Here is a tiny trained network, its code and every weight. The questions are about switching its units off for an input and a target symbol, where a switched-off unit gives its printed mean instead of its output.

import numpy as np


def w(rows, s, z=0):
    codes = np.array(rows[::2]) - 128.0
    scale = np.full(codes.shape[1], s)
    scale[-1] = z or s
    return codes * scale


def f(y):
    return np.maximum(y, 0)


def softmax(a):
    e = np.exp(a - a.max(-1, keepdims=True))
    return e / e.sum(-1, keepdims=True)


def log_softmax(a):
    a = a - a.max(-1, keepdims=True)
    return a - np.log(np.exp(a).sum(-1, keepdims=True))


def net(x, mask):
    ids = ['αγδεημσφψω'.index(c) for c in x.split()]
    T = len(ids)
    res = E[ids] + P[:T]
    u = 0
    for l in range(3):
        q, k, v = (res @ M[l].T for M in (Q, K, V))
        z = softmax(np.where(np.tri(T) > 0, q @ k.T / 4**0.5, -1e9)) @ v
        res = res + np.where(mask[u], z, O[l][:, -1]) @ O[l][:, :-1]
        u += 1
        y = f(res @ A[l][:, :-1].T + A[l][:, -1])
        res = res + np.where(mask[u : u + 8], y, B[l][:, -1]) @ B[l][:, :-1]
        u += 8
    return log_softmax(res[-1] @ U[:, :-1].T + U[:, -1])


Q, K, V, O, A, B = {}, {}, {}, {}, {}, {}
E = w([
[135,156,171,137,74,41,190,164,173,117],'α',
[107,101,217,85,93,148,178,76,144,67],'γ',
[196,104,150,71,130,149,206,129,153,177],'δ',
[138,183,124,154,129,96,185,98,170,98],'ε',
[114,196,143,73,105,190,94,64,205,134],'η',
[102,174,57,73,160,111,114,136,151,194],'μ',
[139,125,180,139,72,135,246,195,122,94],'σ',
[148,156,192,52,70,134,126,137,182,110],'φ',
[203,141,105,117,109,224,169,105,144,155],'ψ',
[135,75,99,75,92,145,146,136,129,63],'ω',
],0.013)
P = w([
[223,157,70,40,54,135,93,41,111,197],'0',
[188,158,114,65,172,169,138,163,156,104],'1',
[141,182,125,71,163,144,121,140,58,155],'2',
[89,111,59,97,41,122,118,93,140,200],'3',
[149,117,126,121,192,179,124,192,205,112],'4',
[123,172,147,112,180,155,92,166,56,151],'5',
[90,130,69,83,39,115,110,77,146,189],'6',
[112,92,132,170,214,191,107,215,248,114],'7',
[108,141,168,149,201,133,73,192,56,131],'8',
[63,103,65,83,29,131,116,83,145,199],'9',
],0.011)
Q[0] = w([
[101,181,82,84,124,156,63,66,131,194],'L0H1',
[72,103,61,74,129,82,48,156,85,130],'L0H1',
[93,29,124,253,90,94,96,117,146,163],'L0H1',
[134,64,126,116,238,70,211,234,140,106],'L0H1',
],0.042)
K[0] = w([
[138,72,48,185,100,149,185,109,200,160],'L0H1',
[106,142,108,101,157,148,100,185,210,161],'L0H1',
[198,131,141,2,72,162,110,54,174,137],'L0H1',
[129,158,160,124,164,151,27,215,61,130],'L0H1',
],0.045)
V[0] = w([
[141,129,84,214,84,94,206,103,78,70],'L0H1',
[84,171,106,140,104,134,144,184,253,145],'L0H1',
[126,194,177,169,98,88,117,74,86,111],'L0H1',
[118,151,120,163,169,160,170,127,250,142],'L0H1',
],0.0027)
O[0] = w([
[194,86,106,201,188,178,174,163,139,150,68],'L0H1',
[94,156,218,220,147,147,4,178,164,119,252],'L0H1',
[240,210,132,85,216,128,85,110,53,144,101],'L0H1',
[81,147,162,233,94,155,98,167,149,85,222],'L0H1',
],0.0014,0.0013)
A[0] = w([
[138,175,96,183,215,111,154,91,121,63,76],'L0N1',
[118,136,105,94,208,113,143,159,129,148,17],'L0N2',
[175,23,69,151,102,74,57,89,74,114,2],'L0N3',
[158,23,147,244,142,83,86,78,76,172,65],'L0N4',
[144,25,131,241,141,81,65,94,84,167,67],'L0N5',
[153,128,147,212,117,59,129,173,61,144,59],'L0N6',
[140,3,129,228,132,103,109,63,95,135,40],'L0N7',
[160,98,175,146,73,80,67,135,140,166,35],'L0N8',
],0.013,0.008)
B[0] = w([
[56,145,126,141,147,177,44,94,54,254,251],'L0N1',
[79,133,162,93,38,152,35,166,112,102,175],'L0N2',
[100,190,209,80,82,222,121,159,126,216,141],'L0N3',
[68,95,202,155,185,175,102,119,127,216,128],'L0N4',
[74,148,178,140,119,139,80,135,163,118,128],'L0N5',
[60,116,112,53,138,112,175,104,125,231,152],'L0N6',
[236,211,193,239,115,77,177,88,156,167,128],'L0N7',
[75,141,108,107,220,141,171,88,113,121,144],'L0N8',
],0.01,0.0023)
Q[1] = w([
[104,166,68,145,88,177,149,45,195,249],'L1H1',
[197,88,219,165,194,88,242,255,67,14],'L1H1',
[169,82,151,113,110,221,119,153,237,11],'L1H1',
[90,122,176,93,27,29,180,27,179,155],'L1H1',
],0.031)
K[1] = w([
[190,179,26,21,57,129,129,106,19,188],'L1H1',
[19,102,177,178,222,211,28,188,212,40],'L1H1',
[150,62,252,81,246,137,214,244,84,152],'L1H1',
[193,168,178,18,132,104,22,104,48,93],'L1H1',
],0.031)
V[1] = w([
[152,97,132,76,182,77,56,177,140,166],'L1H1',
[113,69,149,126,94,148,87,114,142,135],'L1H1',
[151,95,107,81,4,66,149,207,123,51],'L1H1',
[85,254,198,119,111,163,227,173,83,194],'L1H1',
],0.0026)
O[1] = w([
[112,115,108,103,65,96,129,171,114,119,88],'L1H1',
[130,164,131,79,119,113,141,100,115,108,100],'L1H1',
[151,140,252,143,74,128,144,133,210,165,179],'L1H1',
[88,59,99,171,140,140,208,141,203,119,255],'L1H1',
],0.0021,0.00097)
A[1] = w([
[162,85,131,208,140,72,110,82,102,118,32],'L1N1',
[190,57,120,232,117,69,97,85,131,121,46],'L1N2',
[150,84,113,243,147,79,144,86,99,116,64],'L1N3',
[118,113,196,154,177,140,160,60,112,49,2],'L1N4',
[136,124,145,150,162,102,207,160,117,86,58],'L1N5',
[124,65,63,100,149,143,127,145,96,86,19],'L1N6',
[163,124,99,220,86,169,99,13,121,111,52],'L1N7',
[150,74,102,205,165,5,73,167,59,33,44],'L1N8',
],0.014,0.0061)
B[1] = w([
[167,98,96,110,127,101,85,136,189,106,128],'L1N1',
[93,151,65,93,135,127,101,107,164,75,128],'L1N2',
[194,125,162,77,161,141,89,109,83,136,128],'L1N3',
[117,122,127,159,74,176,62,134,77,207,148],'L1N4',
[100,175,94,140,120,158,86,154,98,162,181],'L1N5',
[130,195,136,162,204,118,137,98,148,120,160],'L1N6',
[107,160,117,124,97,109,139,214,119,112,255],'L1N7',
[56,148,161,120,96,109,105,114,88,249,140],'L1N8',
],0.013,0.002)
Q[2] = w([
[62,135,129,158,91,104,246,126,154,133],'L2H1',
[193,74,128,120,171,173,108,171,227,81],'L2H1',
[84,68,11,114,4,56,118,58,142,141],'L2H1',
[144,85,187,174,99,156,113,60,133,138],'L2H1',
],0.04)
K[2] = w([
[193,150,121,92,109,121,246,94,135,143],'L2H1',
[157,110,103,145,153,191,120,156,252,119],'L2H1',
[248,171,78,8,35,122,133,77,67,113],'L2H1',
[191,111,136,161,92,173,118,45,132,122],'L2H1',
],0.036)
V[2] = w([
[253,69,78,175,180,199,192,83,78,220],'L2H1',
[129,134,80,149,87,253,128,254,74,156],'L2H1',
[88,32,213,66,63,219,130,109,57,49],'L2H1',
[74,135,113,91,154,230,27,28,169,142],'L2H1',
],0.014)
O[2] = w([
[144,119,178,254,177,187,133,142,127,182,99],'L2H1',
[122,132,144,115,77,106,163,189,95,208,253],'L2H1',
[201,86,150,152,96,73,128,131,201,188,34],'L2H1',
[164,127,106,161,70,109,128,16,109,120,225],'L2H1',
],0.0085,0.012)
A[2] = w([
[161,96,87,128,141,170,158,76,241,79,58],'L2N1',
[141,86,83,122,203,185,155,123,219,53,129],'L2N2',
[134,121,150,173,135,142,94,129,90,138,1],'L2N3',
[137,96,120,193,161,172,136,145,196,108,71],'L2N4',
[173,75,157,93,184,137,92,198,250,122,93],'L2N5',
[159,69,113,95,148,92,98,160,226,92,52],'L2N6',
[112,118,114,147,143,137,105,110,101,108,112],'L2N7',
[109,135,105,93,162,164,156,165,150,83,87],'L2N8',
],0.017,0.0092)
B[2] = w([
[33,146,94,157,162,110,117,154,192,179,193],'L2N1',
[183,115,53,159,61,114,120,204,55,121,159],'L2N2',
[132,121,100,95,128,133,129,116,170,64,194],'L2N3',
[165,105,83,59,147,182,147,126,155,151,166],'L2N4',
[79,92,126,190,118,40,250,106,125,41,156],'L2N5',
[188,168,194,102,96,248,32,182,164,72,149],'L2N6',
[157,103,187,162,124,153,143,162,152,127,202],'L2N7',
[168,96,163,119,181,84,103,103,166,137,253],'L2N8',
],0.015,0.011)
U = w([
[151,26,175,101,188,131,50,173,120,166,147],'α',
[197,7,170,156,83,144,66,145,138,218,99],'γ',
[125,20,130,136,138,150,133,173,106,157,91],'δ',
[134,72,167,192,172,229,62,115,28,130,254],'ε',
[97,59,107,149,141,165,64,160,148,194,92],'η',
[123,60,88,59,79,153,77,144,61,133,138],'μ',
[112,69,171,114,132,206,100,249,79,216,97],'σ',
[151,60,160,123,98,177,69,201,153,130,76],'φ',
[171,21,108,99,137,220,93,177,135,183,76],'ψ',
[177,5,87,157,139,155,45,215,74,143,118],'ω',
],0.003,0.008)

Each question gives the input, a string of symbols that net reads in full, and the target symbol t.
The units are the heads (4 rows each of Q, K, V and O) and the neurons (one row each of A and B). Each row of codes is followed by its name. A weight is (code - 128) times the scale printed after its matrix; where a second scale follows, it is the last column's (O, A, B and U).
mask holds one flag per unit, layer by layer, with each layer's heads first. A switched-off unit (its flag False) gives its mean, the last column of its rows in O or B, instead of its output. The means were averaged over made-up inputs and are rounded, as every weight is.
A unit's drop is (log p(t) with every unit on - log p(t) with that unit switched off) / (log p(t) with every unit on - log p(t) with every unit switched off).
The circuit of an input: a set's keep is (log p(t) with only the set's units on - log p(t) with every unit switched off) / (log p(t) with every unit on - log p(t) with every unit switched off). Starting from the 12 units with the biggest drops (on a tie, the unit counted first), units are removed one at a time, each time the one whose removal leaves the highest keep (on an exact tie, the one counted first), for as long as the keep stays at least 0.8.
units of the circuit, in order: the units of the circuit, biggest drop first
unit that matters most: the unit with the biggest drop
top k neurons: the k neurons with the biggest drops, biggest first
k most important neurons of layer l: the k neurons of layer l with the biggest drops, biggest first
input δ ε ω σ, target ψ: units of the circuit, in order	[L2H1 L2N4 L1N7 L2N3]
input ψ ε γ ψ μ γ η ψ ω ψ, target σ: units of the circuit, in order	[L1N7 L2H1]
input ω α ψ, target α: units of the circuit, in order	[L2H1 L2N8]
input ω ε ε ε ε ψ η, target γ: units of the circuit, in order	[L2H1 L0N3]
input φ ε α ε η μ ε ε φ, target ε: top 2 neurons	[L0N1 L1N7]
input ω ψ φ ψ ε φ μ ω, target ω: top 3 neurons	[L2N2 L1N6 L0N1]
input μ η σ γ, target ε: units of the circuit, in order	[L2H1]
input ε ε ε ω ε ψ φ δ, target δ: top 2 neurons	[L2N5 L0N2]
input ε μ μ ε ψ, target ψ: top 2 neurons	[L2N4 L1N7]
input φ η ε φ η α ψ ω μ α, target η: top 2 neurons	[L2N1 L0N8]
input μ γ δ ε η ε ε γ η, target γ: units of the circuit, in order	[L2H1 L1N4]
input α ε ε ω σ μ α ε ψ μ, target ω: top 2 neurons	[L2N2 L0N1]
input γ α σ δ φ σ μ η ε φ, target φ: top 2 neurons	[L2N6 L1N7]
input γ μ μ μ η ε ε η η μ, target φ: units of the circuit, in order	[L2H1 L2N6 L1N7 L0N1]
input ε φ α ε ε η, target ε: units of the circuit, in order	[L2H1 L0N1 L1N7 L0N2]
input ω η ψ ε φ, target φ: units of the circuit, in order	[L2N6 L2H1 L0N1]
input ε ε ψ ω ω ε δ, target α: top 2 neurons	[L1N7 L2N8]
input ε η γ, target γ: units of the circuit, in order	[L2H1 L1N4]
input ε ε φ φ α ω η, target α: units of the circuit, in order	[L1N7 L2H1 L2N8 L0N1]
input ω η ω ε ε α ε, target γ: units of the circuit, in order	[L2H1 L0N3]
input ε ε μ ε ε μ ψ, target α: top neuron	[L1N7]
input ω σ ψ μ σ ε η ω, target ω: units of the circuit, in order	[L2N2 L1N6 L2H1 L0N1]
input σ ψ η η, target δ: top 2 neurons	[L2N5 L0N1]
input ψ ε η η ε ε ε μ η α, target σ: unit that matters most	L1N7
input μ σ ω ε γ ε γ ε, target ε: units of the circuit, in order	[L0N1 L2H1 L1N7]
input ε ε φ α γ φ, target γ: units of the circuit, in order	[L2H1 L1N4]
input δ ω μ ε σ ω, target σ: unit that matters most	L1N5
input φ η α ω φ ε ε, target η: 2 most important neurons of layer 0	[L0N8 L0N1]
input ε μ η ε μ ε σ η α, target α: 2 most important neurons of layer 0	[L0N6 L0N1]
